Each row, then roughly how far along a hidden order it lies, from 0 to 30:
[  4  -8  -7  -2  20  10  15   3  -2  -1   4  17  36  -4  11  -4  10  33
  13  14   1  10  21   6  -6  13  15  10  -2 -11  19  21  -4  22  18  29
  -8   9  11   3  -7  16  19  -6  23  -7] => 2
[ 12  -3  -5   1   9  11   8  40  14  32  20  25   4  15  14  13  -1 -12
   4 -11  -3   1  -1  16  -3   0  -7  48   5  14  15  23   6   3  17  10
  13  35  -4  37  -1  18   4  10   0  -4] => 20
[ 12  18  15  13  35  17 -18  20  24   1   1 -13   9 -14  -1   7  -4  23
   7  32   4  -6   1   6  -1  11  25   6   1   7   5  22 -15   1  18  -3
  32  11   2 -16  12   0  -1   7   2  23] => 17
[ 21  15  11  -4  11  -2 -11  -6   2 -11  21   9  32 -19  13  -5  11  45
 -17   7   3   9   1  25  11   0   3  16   4  20   5  21  -9   4   0   4
   0  -3  -1  -8  -7  -2   2  -6   2  19] => 14
[ 31  14   7  13  21  -4  -4  33  17  -2   3  -2  16  11  -7   9  -5  35
  13  16   1  -3   0  25  -5   2  16   8   8 -10   3  20  13  21  17  12
  17  29  -4   1  11  -3   4   6   1  17] => 24
[ 46  -5   4  17   7  -8  29  13  11  15   5  10  11  18  -8   0  11  15
   0   2  16   0  20   5  -7  13   8  40   5 -18  16  20  25  23  17  35
   5  44   8  16  12  -4  21  -5  -2  16] => 26
[ -2 -11  -8  -5  27  11   9  -1   0  13  22  -6  22 -17  11  -7  -8  13
   4   4  20   8  21  10   7  14  17  26  -5  12   6  -6 -10   7   2  30
  -7   9  11  23 -11  15  19  -9  24  -8] => 11
[26 15 10 13 26 12 -7 29  1 14  3 -6 15  3 -5 -4 -5 10 11  4 19 -4  1  6
 -5 11 18 20 -4 -6  3 -4 10  4  2  8 20 25 -2 23 10 -3  4  5 22 19] => 14
[ 6 15 -6 -1 -1 11  1 35 -3 24 21 19 11 18 12 10 -4 -2 19 -4  0 12  1 21
 -4 12 13 27  0 13  3 -2  0  5 17 12 15 10 11 31 -6 -3  6  7 22 -5] => 4
[ -5  17  -2  14  25  13  -8  27  20  -8  19  13  10   4  16   9  12  19
 -12   6   2  10   0  22  -3   1   1  -1   6  19  19  22  -7   2  18   5
  23   0  -1  -5  -4  -1   3  -4   0  -3] => 16
[ -9  15  -2  -3  29  14   6  -5   3 -12   2  -8  11  -4  -3  -4  -4  17
  10   9  20  -5  20   4  -3  12  21  13  -6  -1   4  -3   8  18   2  18
  25  -4  15  18  12  18  15   7  24  -3] => 7
[  5  12  -9  -2   3  10  17   5  16   1   5   1  39  14 -10  -4   9  32
  14  12   1  -3   1  25  -7  13  13  13   9 -13   4  19  15  22  17  31
  12  14  10   6  10  -5  20   5  23  16] => 2
[ 12  14  -8  -1  -5   8   6  40  -6   8   4   6  12  26  -6  11  -5  -4
  21  -9   0  13   1  22  -6  13  11  34  12 -14   2  -3  20   5  16  15
   8  16   9  35  12  -4   6   6  22  17] => 2
[ 5 18 -5  0  1 -3 18  3 -2  1 20 17 28  1 14 11 13 29 -3 -4  1 12 21 20
 12  2 -2  6 10 16  1 -2  0  3  0  8 -6  7 -3 29 -4 18 17 -3 -1 -6] => 10
[-6 -1 14 16 24  0 13 -4 20 -7  0 12 23  4 19 11 14 37 -8 22  2 -2  0 19
 -1  0  2 -2  7  2 17 23 -6 16 17 15  3 19  1 -5 -2  0 14 -1  0  0] => 23
[30 -5 10 14 21 -3 13  0  0 17  2 -2 12 -6 -4 -3 -4 35 -9  2 19 -2 21  5
 11 13 17 22 -2 -5  4 -2 13 19  2 23 -5 26 -3 25 12 -3 19 -4  1 20] => 30
[ 29  -5  10  14  21  -3  -4  31  18  18  20  16  31  -7  14   9  12  32
 -10   3  19  -2  20  22  11   2   0  20  -2  17  18  21  -4   3  16   7
  -4  23  -3  -1  -4  -2   3  -4   0  -3] => 30
[28 17 11 -2 20 13 15 -1  1 -2  2 -1  7 12 -3 -2 -3  4 19  1 18 -2 20  3
 -2 11 16 21 -1 -3  2 22 14 18  1 20 22  4 14 25 14 -2 16  8 23 21] => 12
[-6 15 -4 13 11 12 10 -3 21 -8  2 12 32  2 -5  8 10 41 11 22  5 10  1 24
 -4 12 18  3  5 -5  5 21  9 20 19 21 22  2 12 -6 -7 -1  3  6 24 20] => 0
[-12  10  -6  -5  19  11   0  -7   4 -18   4   5  24 -14  -9  -8   6  52
  -4  29   3   5   1  28  -7  14  21   0   0  -5   6  20 -16  21  20  12
   0  -1  13 -12   5  -3   5   1  24  16] => 0
[ 9 19 -4  1 10 12  6 38 15 29 20 22  5 10 15 13 -1 -9  2 -7 -1 15  0 18
 -2  1 -5 26  3 16 14  1  4  2  0  9 16  8 -3 34 -2 20  3 10 22 -3] => 17
[ 3 15 -7 14 19 11 -1 34 17  1 21 19 12 15 14 10 -3  0 18 -2  1 -1  1 24
 -5  2 15 26  0 16 18 20 -2  4 17 11 16 10 12 29 -5 17  4  8 21 -5] => 8
[-4 -3 13 -1 21 -1 13 -2  1 -5 19 14 24 -9 17 -2 13 36 -7  4 18 -2 20  2
 14 12  2 -1 -3 -1 17 22 -5 17  1 20  1 -1 15 -3 -2 -1 15 -4  0 -2] => 18
[-16  -1  17  13  31  18 -14  20  26 -17  18   6   4  -8  20  10  -2  20
 -13  30   3  -3   0  20   0   0   8   4  -8  30  18  23 -11  -1  18  -7
  34   8   3 -14  -2  21   1  -2   2   1] => 24
[ 39  16  -6  16  -5   9   3   8  -5  28   3   5   9  25  -5  -1  -3  -6
  24   9   0  14   1   4  -4  12  12  29  12 -10   1  -2  20  20   0  12
  13  12  -5  34  15  -3   4   8  -1  19] => 7
[31 -5  9 14 19 -4 -3 40 17 20 22 -1 12 -5 14 10 -4  3 -8 -1 17 -1  0 22
 -4  1 -1 23 -1 16 18 21 -3  4 17 10 18 27 -3  1 -5 -2  4 -5  1 19] => 30
[ -9  16  -3  14  12  14   7  25  22 -13   2   9  32  -3  16   7  11  44
   9  25   4   9   1  23  -4   0   2  -3   4  -2  19  21 -10  19  19   5
  25  -3  -2  -9  -6  -2   3   6   1  20] => 12
[ 21  -2  13  -2   7   0  -8  28   2  12  20  12  25 -15  18   9  13  12
 -10   7  19  11  21  20  13   1   4  15   6  23   1   1  -6   0   2   2
   2  18   0  -7  -3  19   1  -3  -1  -2] => 24
[ 14  -1  16  13  32   2 -14  20  24 -16   1   6  24  -5  20   9  15  49
 -13  29   3  -4   0  21   0   0   7 -12   2  29  18  23 -12   0  19  -6
  33   9   3 -14  -3   0  -2  -3   1  24] => 24
[ 13  16  -7  16  -8  10  26   9  13  10   2  25  26  30  13  13  12  20
  27   6  -1  14   0  20  -4   1  -6  15  14 -12   0  22   5  21  16  14
  10  15   9  12  -2  -3   5   8  22  -5] => 2
[  5  13  -8  -2  20  10  16   3  -3  -1  22  -1  18  -4  11   9  -6   3
  13  -1   1  10  22   7  -7  13  15  28  -2 -11   3  -2  -3  19   1  29
  14  11  11  30  -7  -4  20   5  23  -6] => 6
[ 4 -5 -5 -1  1 -4 17  3 17  0 20 17 31 -2 14 10 12 29 -6 13  1 12 21 22
 11  2 -2  7  9 15 17 19 -1 20 18 25 -7  8 -3  2 -5 17 17 -4  0 -3] => 13
[ 12  19  -5   1  -9  10  28   8  -5  12   2  25   3  16  15   3  15  16
  31 -11  15  15  20   2  12  11  11  29   5  -9  -1  -2   7  18  -1  25
 -12  12  12  37  17  19  16  -1  22  -4] => 0
[-10  -1   2  -1  10  18   9  -7   5 -12   0  10  21 -17  20  10  14  42
  -9  25   2  12  20  19  15   0   5  -7   5   4   2  24  -7  16  18  -4
   7  -9  18 -10  -1   1  13  -1  23   1] => 8
[ 5 -6 -6 -4 15 10  1 37 16 23 21  2 11  1 14 10 -3  0 -7 -4 19 -2 20 22
 -4 12 14 26  1 14 16 20 -1  4  1 11 13 32 12 32 -6 17  4  7 23 -6] => 19
[ 4 14 -6 -2  1 11  0 37 16 22  3 18 13 15 12 10 -5  2 16 12  0 11  1 23
 -5  2 15 27  9 -9  3 -3 -2  4 18 13 15  9 -5  3 -5 -3  4  7  1 18] => 6
[ 7 -4  9  0 -2 -4 21  4 -4  5 20 21 26  5 15 -1 13 25 -3 -5  0 14 20  3
 14 12 -4 25  2 15  1 -1  2 20 -1 25 -8 10 -4 33 -2 -2 17 -3  0 -4] => 13
[  2  12  -7  13   5  10  13   2  17  -3   5  -2  18   9  -8   9   9  29
  10  17   2  -4   2  26  -6  13  16  10   7 -11   5  19  12  22  18  14
  15   9  11   2   9  -4   6   4  23  16] => 5
[  1  15  -6  14   4  -4  14   3  17  -3   2  16  30  11  13   9  12  35
 -10  16   1  11   2  23  -5   2   0   7   8  -7   3  21  -4  20  18  10
  -5   7  -3   0  -6  -3   3   6   1  19] => 11
[ 4 -6  8 14  1 11 17 36 16  1  3 18 31 16 14 10 12 31 -7 13  0 -2  1 22
 -5  2 -2  8 10 -9 18 21 -2 20 17 26 15  9 11  3 -5 -2 18 -5  0 -6] => 16
[27 -4 11 -2 22 13 14  0  1 -5  2 -5  8  8 -3 -3 -5  7 16  3 18 -3 20  4
 -3 11 18 17 -3 -3  3 22 12 18  2 21 23  1 14 23 13 -2 17  8 23 21] => 13
[ 25  11  -7  -4  11   8 -10  33   0  12  22  -5  23  -1  10   6  -8  14
   3   5  20   8   1  27  -7   3  18  24   4  14   7  -6  -9   8   2  14
  15  29  -5  22   6  -4   6   3   2  15] => 13
[-2 14 -6 -3  7 11 12  1 18 -5  4 14 17  6 13  8 10  8 12 18  1 10  1 24
 -5 13  0  7  7 -8  5 20 -7  5 18 11 18  5 12 -2 -7 -4  5  5 23 -6] => 1
[-1 15 -5 -2  5 12 13 -1 17 -3  3 14 31 10 13  9 11 37 14 17  1 11  1 23
 -4  2  0  5  8 -7  2 20 -4 20 17  5 -3  5 11 -3 -6 -3  3  6 24 -5] => 1
[ 32  14   7  14  19  10  -2  33  16  20   3  -1  13  13  -7  10  -5   3
 -11  15  18  -3   1  24  -5  13  15  27   9  -9   4  20  -3   5  19  12
  15  28  -4   2  11  -3   4   6   1  19] => 19
[ 26  11   6  -4  12  -6  -9  29   1  12  23  12  23 -19  10  -6  -8  14
 -21   5  20   8   2  10   8   3   1  23   5  13   6  -6 -10   7   2  14
  -6  28  -5  23 -10  -5   7  -9   2  16] => 19
[38 15  8 16 14 -3  4 37 16 28  2  4  9 23 -6 11 -3  0 -4  9 17 -1  1 20
 -5  1 11 29 11 13  1 21 19  4 17 13 13 34 -4  9 13 -3  4  7  1 19] => 26
[ -9  11  -6  -5  15  12   3  -8   3 -14   4 -10  24  -9  -8  -7  -7  20
   2  26   3   8   1   9  -6  13  20   1   2  -6   6  19   4  22  18  25
  22   1  12  17   7  -4  17   3  24  17] => 0
[ 50  10   0  15 -10 -11  10  46   9  37   6  27  40  34   7  11  -7  16
  -7  -1  -1  -1   1  27 -10   3 -11  28  14 -22   2  18   6  11  16  28
  -1  49 -11  18   9  -6  10   3  -1  14] => 26
[ 20  -3  12  -3  27   0   9  -9   3 -11  20   9   6 -17  17  -4  12  45
 -13  10  19  -4  20   3  13  11   5  12  -5  24   3  22  -8  17   1  16
   4  -5   0  -8  -4  -1  15  -4   2  -2] => 20
[ 22 -11   7  -5  32  11   4  -5   3   7   5 -10  24 -24  -9  -8  -8  48
   1   9  21  -7  21  11  -7  12  20  19  -8  -8   7  18 -13  23   2  28
  -1   4  -4  -8   6  -4  19 -10   2  16] => 18
[ 14  12 -10  16  -5   6  24  40  13   9   5  23  36  26 -10  10  10  22
  13   6  -1  -1   1  24  -8   3  -7  20  12 -16  18  18   3  23  18  20
   5  20  -8  12  -7  -5   8   5   0  15] => 12
